Below are the code and all the weights of a small trained network. Each question names an input and a target symbol and asks about switching units off, where a switched-off unit gives its printed mean instead of its output.

import numpy as np


def w(rows, s, z=0):
    codes = np.array(rows[::2]) - 128.0
    scale = np.full(codes.shape[1], s)
    scale[-1] = z or s
    return codes * scale


def norm(h):
    return h / np.sqrt((h * h).mean(-1, keepdims=True) + 1e-5)


def f(y):
    return y / 2 * (1 + np.tanh(0.7978845608 * (y + 0.044715 * y**3)))


def softmax(a):
    e = np.exp(a - a.max(-1, keepdims=True))
    return e / e.sum(-1, keepdims=True)


def log_softmax(a):
    a = a - a.max(-1, keepdims=True)
    return a - np.log(np.exp(a).sum(-1, keepdims=True))


def net(x, mask):
    ids = ['αγεθλμξσψω'.index(c) for c in x.split()]
    T = len(ids)
    res = E[ids] + P[:T]
    u = 0
    for l in range(2):
        q, k, v = (norm(res) @ M[l].T for M in (Q, K, V))
        z = softmax(np.where(np.tri(T) > 0, q @ k.T / 3**0.5, -1e9)) @ v
        res = res + np.where(mask[u], z, O[l][:, -1]) @ O[l][:, :-1]
        u += 1
        y = f(norm(res) @ A[l][:, :-1].T + A[l][:, -1])
        res = res + np.where(mask[u : u + 16], y, B[l][:, -1]) @ B[l][:, :-1]
        u += 16
    return log_softmax(norm(res)[-1] @ U[:, :-1].T + U[:, -1])


Q, K, V, O, A, B = {}, {}, {}, {}, {}, {}
E = w([
[106,179,176,127,141,230,205,105],'α',
[170,197,50,165,137,148,145,249],'γ',
[56,91,171,186,98,194,159,221],'ε',
[61,160,53,157,132,171,120,35],'θ',
[197,106,187,26,114,111,121,221],'λ',
[64,86,180,148,141,124,39,186],'μ',
[108,219,194,129,66,152,193,125],'ξ',
[101,244,168,101,129,57,45,135],'σ',
[109,56,45,164,199,236,112,114],'ψ',
[190,9,200,68,177,194,107,124],'ω',
],0.016)
P = w([
[135,170,165,195,212,146,101,104],'0',
[36,128,122,68,154,117,132,118],'1',
[66,67,111,133,114,23,209,114],'2',
[175,82,140,216,38,76,129,93],'3',
[146,154,134,118,61,188,75,94],'4',
[19,131,112,6,128,138,211,138],'5',
],0.011)
Q[0] = w([
[179,54,105,218,106,8,198,100],'0.h0',
[64,102,111,94,184,19,254,138],'0.h0',
[80,126,95,53,194,127,140,153],'0.h0',
],0.012)
K[0] = w([
[28,128,105,38,194,81,197,152],'0.h0',
[77,152,103,26,122,203,72,144],'0.h0',
[142,217,162,106,112,248,42,126],'0.h0',
],0.013)
V[0] = w([
[191,176,147,176,87,89,136,233],'0.h0',
[91,131,93,161,154,98,57,127],'0.h0',
[108,2,125,139,134,100,143,194],'0.h0',
],0.0094)
O[0] = w([
[81,59,106,146,141,7,254,151,5],'0.h0',
[108,139,203,164,21,194,160,247,239],'0.h0',
[17,154,118,5,193,156,178,162,40],'0.h0',
],0.008,0.0025)
A[0] = w([
[88,119,108,154,237,46,153,97,192],'0.n0',
[111,18,78,197,200,216,120,153,85],'0.n1',
[210,114,107,203,107,50,127,66,29],'0.n2',
[177,151,119,113,52,217,70,78,95],'0.n3',
[173,124,124,70,85,73,88,153,70],'0.n4',
[147,153,103,112,25,94,129,148,87],'0.n5',
[196,88,152,150,98,101,145,136,2],'0.n6',
[126,137,181,71,119,44,49,174,65],'0.n7',
[198,182,122,113,213,127,101,92,85],'0.n8',
[173,62,118,130,106,56,104,96,145],'0.n9',
[137,192,49,127,108,107,131,186,109],'0.n10',
[131,59,118,187,188,4,184,96,53],'0.n11',
[112,114,82,144,78,130,135,106,131],'0.n12',
[109,110,169,127,67,47,158,164,56],'0.n13',
[203,9,176,89,174,158,149,155,9],'0.n14',
[62,212,111,128,69,87,120,92,114],'0.n15',
],0.011,0.0055)
B[0] = w([
[220,92,187,137,191,254,136,152,202],'0.n0',
[59,239,90,65,35,146,106,129,191],'0.n1',
[25,176,250,58,161,188,139,122,177],'0.n2',
[154,18,108,138,177,104,191,166,255],'0.n3',
[194,151,72,129,235,171,128,35,130],'0.n4',
[126,110,191,58,149,32,209,123,147],'0.n5',
[212,145,221,117,124,199,167,126,133],'0.n6',
[99,156,128,154,232,240,130,126,161],'0.n7',
[48,133,46,140,78,138,131,159,152],'0.n8',
[130,164,190,216,167,156,189,92,166],'0.n9',
[97,165,88,173,186,40,157,113,150],'0.n10',
[145,224,41,117,134,87,34,194,202],'0.n11',
[107,169,126,182,119,117,232,84,150],'0.n12',
[88,136,184,88,210,84,191,154,166],'0.n13',
[153,94,85,167,53,47,24,157,159],'0.n14',
[154,172,215,222,115,94,90,86,178],'0.n15',
],0.0079,0.0081)
Q[1] = w([
[175,117,165,2,78,98,108,63],'1.h0',
[101,128,86,79,193,79,126,104],'1.h0',
[121,85,110,186,2,64,100,52],'1.h0',
],0.0076)
K[1] = w([
[117,7,116,162,89,141,33,202],'1.h0',
[172,87,7,85,192,47,65,46],'1.h0',
[14,90,178,254,253,118,19,125],'1.h0',
],0.0064)
V[1] = w([
[144,129,102,150,143,106,73,147],'1.h0',
[31,22,219,136,109,115,126,131],'1.h0',
[77,159,59,183,41,166,254,81],'1.h0',
],0.0048)
O[1] = w([
[158,146,59,135,94,178,145,90,62],'1.h0',
[142,133,170,34,106,119,124,98,253],'1.h0',
[14,70,155,234,255,19,98,150,171],'1.h0',
],0.0067,0.00035)
A[1] = w([
[157,92,255,98,103,49,193,111,138],'1.n0',
[172,113,86,127,201,135,106,101,38],'1.n1',
[148,141,127,164,137,152,77,82,103],'1.n2',
[99,49,142,102,87,159,164,72,172],'1.n3',
[179,94,187,102,76,79,51,116,84],'1.n4',
[152,26,82,194,85,157,220,173,61],'1.n5',
[204,128,81,179,154,112,190,133,188],'1.n6',
[119,66,163,82,160,178,91,36,64],'1.n7',
[150,154,136,70,148,141,177,153,66],'1.n8',
[172,96,146,106,73,124,143,215,92],'1.n9',
[61,136,185,141,39,149,81,66,1],'1.n10',
[190,89,68,77,121,68,172,114,107],'1.n11',
[173,154,91,131,64,127,180,68,128],'1.n12',
[93,84,214,144,114,137,128,96,106],'1.n13',
[90,94,119,123,209,150,99,138,58],'1.n14',
[84,83,125,136,118,55,170,79,178],'1.n15',
],0.012,0.0072)
B[1] = w([
[225,166,54,182,85,218,128,117,241],'1.n0',
[200,131,165,144,59,212,162,92,136],'1.n1',
[145,56,151,75,167,95,91,163,194],'1.n2',
[50,73,172,84,163,152,77,105,229],'1.n3',
[104,151,215,90,191,48,55,121,181],'1.n4',
[82,174,143,11,132,30,51,103,207],'1.n5',
[92,3,102,144,154,118,117,121,255],'1.n6',
[66,113,26,223,142,171,96,140,194],'1.n7',
[123,151,119,117,83,188,172,175,150],'1.n8',
[143,111,127,160,119,75,159,254,204],'1.n9',
[107,140,32,229,36,147,105,181,177],'1.n10',
[85,38,163,93,211,78,127,108,136],'1.n11',
[152,37,135,181,130,203,172,100,131],'1.n12',
[116,22,237,83,143,140,162,135,230],'1.n13',
[135,119,64,117,97,202,217,123,175],'1.n14',
[79,76,192,187,160,137,154,160,165],'1.n15',
],0.0086,0.0048)
U = w([
[131,126,151,170,154,190,100,198,254],'α',
[102,97,172,52,172,112,196,72,245],'γ',
[159,223,187,143,192,119,86,100,50],'ε',
[33,171,200,81,53,93,169,192,7],'θ',
[251,107,95,62,185,174,182,136,51],'λ',
[107,176,51,95,99,156,91,84,110],'μ',
[142,142,84,172,175,49,164,174,74],'ξ',
[173,60,148,114,101,92,47,134,81],'σ',
[196,140,173,185,40,131,178,110,100],'ψ',
[89,64,132,219,143,127,116,16,77],'ω',
],0.011,0.0081)

Each question gives the input, a string of symbols that net reads in full, and the target symbol t.
The units are the heads (3 rows each of Q, K, V and O) and the neurons (one row each of A and B). Each row of codes is followed by its name. A weight is (code - 128) times the scale printed after its matrix; where a second scale follows, it is the last column's (O, A, B and U).
mask holds one flag per unit, layer by layer, with each layer's heads first. A switched-off unit (its flag False) gives its mean, the last column of its rows in O or B, instead of its output. The means were averaged over made-up inputs and are rounded, as every weight is.
A unit's drop is (log p(t) with every unit on - log p(t) with that unit switched off) / (log p(t) with every unit on - log p(t) with every unit switched off).
The circuit of an input: a set's keep is (log p(t) with only the set's units on - log p(t) with every unit switched off) / (log p(t) with every unit on - log p(t) with every unit switched off). Starting from the 12 units with the biggest drops (on a tie, the unit counted first), units are removed one at a time, each time the one whose removal leaves the highest keep (on an exact tie, the one counted first), for as long as the keep stays at least 0.8.
units of the circuit, in order: the units of the circuit, biggest drop first
unit that matters most: the unit with the biggest drop
top k neurons: the k neurons with the biggest drops, biggest first
top k neurons in layer l: the k neurons of layer l with the biggest drops, biggest first
drop of u: that unit's drop, to one decimal
input μ θ ψ θ θ, target γ: units of the circuit, in order : [0.n3; 1.n5]
input θ λ θ σ σ ω, target σ: units of the circuit, in order : [0.n14]
input θ μ σ ψ θ λ, target σ: units of the circuit, in order : [0.h0; 1.n4]
input ψ ψ γ ξ, target ξ: units of the circuit, in order : [0.h0; 0.n11]
input λ λ ξ ξ μ, target ε: units of the circuit, in order : [0.h0; 0.n11; 0.n2; 0.n9]
input μ ω θ ξ ξ, target ψ: units of the circuit, in order : [1.n0; 0.n5]
input σ σ ω, target ψ: units of the circuit, in order : [0.h0; 1.n0]
input ω θ ε λ, target γ: top 2 neurons : [0.n15; 1.n11]
input ψ γ ψ λ μ μ, target θ: top 2 neurons in layer 0 : [0.n0; 0.n3]
input γ μ ω θ σ λ, target λ: units of the circuit, in order : [1.n0; 0.n4]
input α σ α γ, target ω: units of the circuit, in order : [0.h0; 1.n6]
input ψ γ θ θ γ ε, target ξ: top 2 neurons in layer 0 : [0.n11; 0.n2]
input ε α λ ξ ω, target ε: top 3 neurons in layer 0 : [0.n11; 0.n2; 0.n9]
input ε θ ξ α μ γ, target ξ: unit that matters most : 0.n10
input σ ξ θ α ω, target ω: units of the circuit, in order : [0.h0; 1.n7]
input λ ε ξ α, target ε: top 3 neurons in layer 0 : [0.n2; 0.n11; 0.n3]
input θ ω γ σ γ ω, target ξ: top 2 neurons in layer 0 : [0.n11; 0.n14]
input ψ θ γ μ, target ξ: top 2 neurons : [0.n11; 0.n2]
input ξ μ μ ε, target θ: units of the circuit, in order : [0.h0; 0.n0]
input θ ω θ γ, target ξ: units of the circuit, in order : [0.n10]
input α σ λ, target ψ: units of the circuit, in order : [0.h0; 1.n0]
input μ θ ω σ, target μ: top 2 neurons in layer 0 : [0.n8; 0.n9]
input σ λ γ, target λ: units of the circuit, in order : [0.h0; 0.n0]
input γ θ ψ, target μ: top 2 neurons : [0.n1; 1.n5]
input γ θ θ ψ α ψ, target μ: top 2 neurons in layer 0 : [0.n1; 0.n8]
input ξ γ ω θ γ λ, target ξ: drop of 0.h0 : 1.0
input μ α ε ξ, target γ: units of the circuit, in order : [0.h0]
input α ξ ω, target ε: drop of 0.n11 : 0.4
input θ ε λ μ, target λ: drop of 1.n6 : 0.0
input ω ψ α μ μ γ, target θ: drop of 1.n3 : -0.1
